Small tables with named rows and columns. After each table, cells are looked up by row and column.

vesuzip.csv
,zivo,vuni,nuzipot,rigu,zal,mevom,teb,vab,vof
zabine,-384,-368,-62,-358,-492,250,62,-24,222
mezepir,-361,268,2,-257,-476,-292,483,-236,499
mav,-331,-67,-253,233,-652,-292,-378,-274,-127
seze,-195,-320,-240,-347,-408,-281,43,37,-445
zemagap,105,-400,-204,-271,-103,-212,-72,-156,-185
tasel,-36,-311,-592,147,-252,255,-280,197,-331
kopa,-389,-233,-464,-388,-672,-197,-181,-206,226
lomegu,-196,-405,2,-163,-449,7,376,-280,377
nofovi,285,-324,-223,-351,-672,-131,-405,-212,-482
sul,-389,-271,-592,233,-550,-178,-405,197,-100
pavaro,328,268,-34,-340,123,255,483,-280,499
tev,328,-405,-165,-189,96,-200,-31,-157,-248
vopin,-173,-366,-298,-388,-588,-255,-46,-2,-482
rino,-41,-197,-284,-386,123,-263,61,23,-37

tev, nuzipot: -165
zemagap, rigu: -271
mav, zivo: -331
mav, vab: -274
vopin, vof: -482
sul, mevom: -178
nofovi, vuni: -324
zemagap, zal: -103
tasel, nuzipot: -592
lomegu, rigu: -163
mezepir, rigu: -257
tasel, mevom: 255
tasel, vab: 197
zemagap, mevom: -212
zabine, vab: -24
sul, nuzipot: -592
mezepir, zal: -476

bavop =
	lom	tibub	tupekek	nupopoz
momela	241	228	70	97
fufeki	225	135	95	226
vemo	232	243	99	53
navotof	244	235	117	62
nit	233	235	114	43
kamus	84	26	130	230
supodi	237	220	58	118
guto	128	69	72	231
difop	60	54	192	240
riv	244	239	84	46

What is the tupekek of fufeki in bavop?
95
What is the tupekek of nit in bavop?
114
What is the tibub of kamus in bavop?
26
What is the tupekek of supodi in bavop?
58
What is the nupopoz of guto in bavop?
231
What is the lom of vemo in bavop?
232
What is the tibub of supodi in bavop?
220
What is the tupekek of kamus in bavop?
130
What is the nupopoz of vemo in bavop?
53
Row with the largest tibub: vemo

kud.csv
,kab,miz,sumub,nutipi,vasef,pefil,bov,dubenol,kas,begivuf
dezoz,456,666,472,724,528,425,549,666,740,688
savoku,457,524,749,823,271,345,286,479,687,344
linap,446,899,536,565,891,675,683,502,579,761
mapi,688,695,650,529,790,622,951,525,441,645
vakovok,672,489,534,401,495,627,536,766,512,664
vidido,524,609,563,540,567,613,440,621,682,550
pud,423,500,646,770,257,408,244,503,772,287
kupu,676,575,651,610,594,792,302,830,735,457
mazomi,172,304,886,909,531,872,327,510,382,520
tunalal,647,735,653,380,655,632,582,747,415,684
maku,556,712,567,615,626,507,635,789,685,562

What is the begivuf of dezoz in kud?
688
What is the nutipi of pud in kud?
770
What is the kab of mazomi in kud?
172
What is the pefil of pud in kud?
408
What is the pefil of mapi in kud?
622
What is the dubenol of maku in kud?
789
What is the pefil of savoku in kud?
345
What is the begivuf of maku in kud?
562
What is the kas of vidido in kud?
682
What is the nutipi of maku in kud?
615
What is the bov of dezoz in kud?
549
What is the sumub of pud in kud?
646
What is the pefil of kupu in kud?
792
Which row has the largest kas? pud

dubede:
|  | las | tifin | misasis | tabuva | vazusar |
|---|---|---|---|---|---|
| von | 119 | 64 | 141 | 9 | 67 |
| milor | 77 | 112 | 112 | 174 | 147 |
| tiroro | 20 | 77 | 106 | 153 | 86 |
| zul | 74 | 189 | 179 | 124 | 69 |
| lub | 88 | 149 | 191 | 97 | 191 |
| bif | 91 | 84 | 44 | 62 | 144 |
| sifof | 139 | 16 | 187 | 64 | 166 |

las of von = 119
vazusar of zul = 69
misasis of tiroro = 106
misasis of lub = 191
tifin of bif = 84
tabuva of milor = 174
las of bif = 91
vazusar of von = 67
tabuva of bif = 62
las of milor = 77
vazusar of bif = 144
tifin of von = 64
tabuva of tiroro = 153
vazusar of tiroro = 86
tifin of milor = 112
vazusar of milor = 147
vazusar of sifof = 166
Row with the largest tifin: zul

ziripad:
|  | fal | bifike | ror | geres | pabake | manufa | kepat |
|---|---|---|---|---|---|---|---|
| tef | 106 | 114 | 94 | 112 | 109 | 103 | 97 |
| pasepu | 107 | 107 | 85 | 108 | 87 | 98 | 97 |
| gusolin | 111 | 125 | 54 | 87 | 120 | 84 | 89 |
| mar | 101 | 117 | 119 | 116 | 109 | 105 | 123 |
| biti | 66 | 138 | 153 | 153 | 108 | 97 | 148 |
| nunib | 109 | 107 | 93 | 113 | 137 | 102 | 100 |
| topa | 108 | 105 | 110 | 108 | 112 | 109 | 114 |
| gobatep | 113 | 105 | 87 | 105 | 112 | 101 | 95 |
| palumu | 30 | 144 | 190 | 206 | 91 | 87 | 169 |
| zopedu | 97 | 125 | 126 | 126 | 117 | 105 | 124 |
| kiti | 59 | 139 | 158 | 161 | 129 | 93 | 148 |

What is the bifike of zopedu in ziripad? 125
What is the ror of tef in ziripad? 94
What is the bifike of gusolin in ziripad? 125
What is the kepat of kiti in ziripad? 148
What is the fal of zopedu in ziripad? 97
What is the bifike of palumu in ziripad? 144
What is the ror of mar in ziripad? 119
What is the geres of topa in ziripad? 108
What is the fal of mar in ziripad? 101
What is the kepat of nunib in ziripad? 100

